Below is a small trained network, with its code and all its weights. Each question gives an input and a class and asks what happens when units are switched off, that is, made to give their printed mean instead of their output.

import numpy as np


def w(rows, s, z=0):
    codes = np.array(rows[::2]) - 128.0
    scale = np.full(codes.shape[1], s)
    scale[-1] = z or s
    return codes * scale


def norm(h):
    return h / np.sqrt((h * h).mean(-1, keepdims=True) + 1e-5)


def f(y):
    return y / 2 * (1 + np.tanh(0.7978845608 * (y + 0.044715 * y**3)))


def log_softmax(a):
    a = a - a.max(-1, keepdims=True)
    return a - np.log(np.exp(a).sum(-1, keepdims=True))


def net(x, mask):
    res = np.array(x, float).reshape(1, 4) / 4 @ E
    u = 0
    for l in range(4):
        y = f(norm(res) @ A[l][:, :-1].T + A[l][:, -1])
        res = res + np.where(mask[u : u + 10], y, B[l][:, -1]) @ B[l][:, :-1]
        u += 10
    return log_softmax(norm(res)[-1] @ U[:, :-1].T + U[:, -1])


A, B = {}, {}
E = w([
[130,130,127],'x0',
[128,125,127],'x1',
[101,255,226],'x2',
[238,212,111],'x3',
],0.006)
A[0] = w([
[214,125,144,188],'L0N0',
[203,130,123,36],'L0N1',
[132,75,92,216],'L0N2',
[42,113,164,45],'L0N3',
[60,184,138,188],'L0N4',
[165,149,135,136],'L0N5',
[106,162,107,237],'L0N6',
[192,237,70,181],'L0N7',
[11,80,158,133],'L0N8',
[153,137,79,3],'L0N9',
],0.011,0.0021)
B[0] = w([
[79,48,183,185],'L0N0',
[168,222,164,158],'L0N1',
[54,96,206,192],'L0N2',
[147,115,192,184],'L0N3',
[12,54,128,186],'L0N4',
[200,110,148,149],'L0N5',
[172,2,121,154],'L0N6',
[112,18,179,254],'L0N7',
[163,40,176,244],'L0N8',
[130,129,129,133],'L0N9',
],0.0043,0.0059)
A[1] = w([
[111,165,201,112],'L1N0',
[107,140,194,118],'L1N1',
[150,118,168,25],'L1N2',
[178,150,158,130],'L1N3',
[132,127,9,229],'L1N4',
[149,58,94,62],'L1N5',
[106,120,180,141],'L1N6',
[188,140,84,251],'L1N7',
[85,27,205,28],'L1N8',
[153,30,154,216],'L1N9',
],0.013,0.0012)
B[1] = w([
[108,109,90,155],'L1N0',
[145,128,74,160],'L1N1',
[113,150,138,145],'L1N2',
[124,76,90,138],'L1N3',
[2,138,108,134],'L1N4',
[104,160,122,168],'L1N5',
[161,125,76,162],'L1N6',
[109,88,157,133],'L1N7',
[179,193,138,249],'L1N8',
[167,172,107,229],'L1N9',
],0.0093,0.014)
A[2] = w([
[124,160,84,97],'L2N0',
[35,217,140,31],'L2N1',
[185,35,222,91],'L2N2',
[110,173,24,212],'L2N3',
[107,194,77,248],'L2N4',
[148,131,169,90],'L2N5',
[187,254,132,164],'L2N6',
[135,172,235,146],'L2N7',
[21,198,127,135],'L2N8',
[150,66,179,255],'L2N9',
],0.0092,0.0024)
B[2] = w([
[73,155,114,142],'L2N0',
[121,134,160,134],'L2N1',
[137,101,184,136],'L2N2',
[118,32,110,174],'L2N3',
[61,114,38,176],'L2N4',
[105,138,142,132],'L2N5',
[113,77,79,248],'L2N6',
[175,34,149,148],'L2N7',
[176,103,104,136],'L2N8',
[253,153,246,135],'L2N9',
],0.0067,0.012)
A[3] = w([
[145,177,167,142],'L3N0',
[100,169,145,17],'L3N1',
[114,133,83,146],'L3N2',
[142,101,143,131],'L3N3',
[113,163,65,51],'L3N4',
[147,253,120,188],'L3N5',
[64,192,194,85],'L3N6',
[54,129,161,1],'L3N7',
[106,151,223,96],'L3N8',
[105,126,161,146],'L3N9',
],0.013,0.0021)
B[3] = w([
[103,99,61,127],'L3N0',
[115,173,197,69],'L3N1',
[143,125,215,253],'L3N2',
[166,121,195,162],'L3N3',
[113,139,75,245],'L3N4',
[46,255,79,190],'L3N5',
[96,71,145,97],'L3N6',
[126,236,114,97],'L3N7',
[168,44,187,104],'L3N8',
[129,48,85,76],'L3N9',
],0.0065,0.0027)
U = w([
[230,95,158,147],'0',
[70,50,84,147],'1',
[158,177,80,193],'2',
[167,167,90,188],'3',
[108,254,127,73],'4',
[50,183,215,33],'5',
[56,165,205,11],'6',
[89,187,190,2],'7',
],0.017,0.0082)

Each question gives the input, the list of numbers given to net, and the class t.
The units are the neurons (one row each of A and B). Each row of codes is followed by its name. A weight is (code - 128) times the scale printed after its matrix; where a second scale follows, it is the last column's (A, B and U).
mask holds one flag per neuron, layer by layer. A switched-off neuron (its flag False) gives its mean, the last column of its row in B, instead of its output. The means were averaged over made-up inputs and are rounded, as every weight is.
A unit's drop is (log p(t) with every unit on - log p(t) with that unit switched off) / (log p(t) with every unit on - log p(t) with every unit switched off).
The circuit of an input: a set's keep is (log p(t) with only the set's units on - log p(t) with every unit switched off) / (log p(t) with every unit on - log p(t) with every unit switched off). Starting from the 12 units with the biggest drops (on a tie, the unit counted first), units are removed one at a time, each time the one whose removal leaves the highest keep (on an exact tie, the one counted first), for as long as the keep stays at least 0.8.
units of the circuit, in order: the units of the circuit, biggest drop first
k most important neurons of layer l: the k neurons of layer l with the biggest drops, biggest first
drop of u: that unit's drop, to one decimal
input [0,8,5,-5], class 3: units of the circuit, in order -> [L1N6]
input [-3,-2,4,3], class 1: units of the circuit, in order -> [L1N0; L1N9; L2N6]
input [3,-2,0,0], class 4: units of the circuit, in order -> [L1N8; L3N5]
input [-5,4,5,3], class 1: units of the circuit, in order -> [L1N9; L1N8]
input [-4,7,-3,-6], class 3: 4 most important neurons of layer 0 -> [L0N7; L0N0; L0N4; L0N6]
input [6,-6,-3,-4], class 2: units of the circuit, in order -> [L1N8; L0N7]
input [-8,6,8,-5], class 1: 4 most important neurons of layer 1 -> [L1N1; L1N0; L1N9; L1N6]
input [6,2,7,4], class 1: 2 most important neurons of layer 1 -> [L1N8; L1N9]
input [-2,-1,-3,-6], class 0: 2 most important neurons of layer 0 -> [L0N8; L0N2]
input [3,-7,4,-6], class 3: 3 most important neurons of layer 0 -> [L0N7; L0N2; L0N0]
input [-7,2,-8,-8], class 0: 3 most important neurons of layer 0 -> [L0N8; L0N2; L0N4]
input [-2,6,3,-5], class 3: 4 most important neurons of layer 1 -> [L1N8; L1N6; L1N1; L1N7]
input [-3,-2,-2,-3], class 4: 3 most important neurons of layer 0 -> [L0N7; L0N4; L0N0]
input [5,5,1,-4], class 2: units of the circuit, in order -> [L1N8]
input [2,6,4,6], class 0: 2 most important neurons of layer 0 -> [L0N2; L0N5]
input [-3,1,2,0], class 4: 2 most important neurons of layer 1 -> [L1N8; L1N3]
input [0,3,5,7], class 0: 2 most important neurons of layer 1 -> [L1N8; L1N9]
input [0,-7,-1,-4], class 3: drop of L0N0 -> 0.1
input [3,-1,8,1], class 1: drop of L1N9 -> 0.1
input [6,-1,1,-7], class 0: drop of L3N0 -> 0.0
input [5,2,8,-5], class 1: most important neuron of layer 1 -> [L1N1]
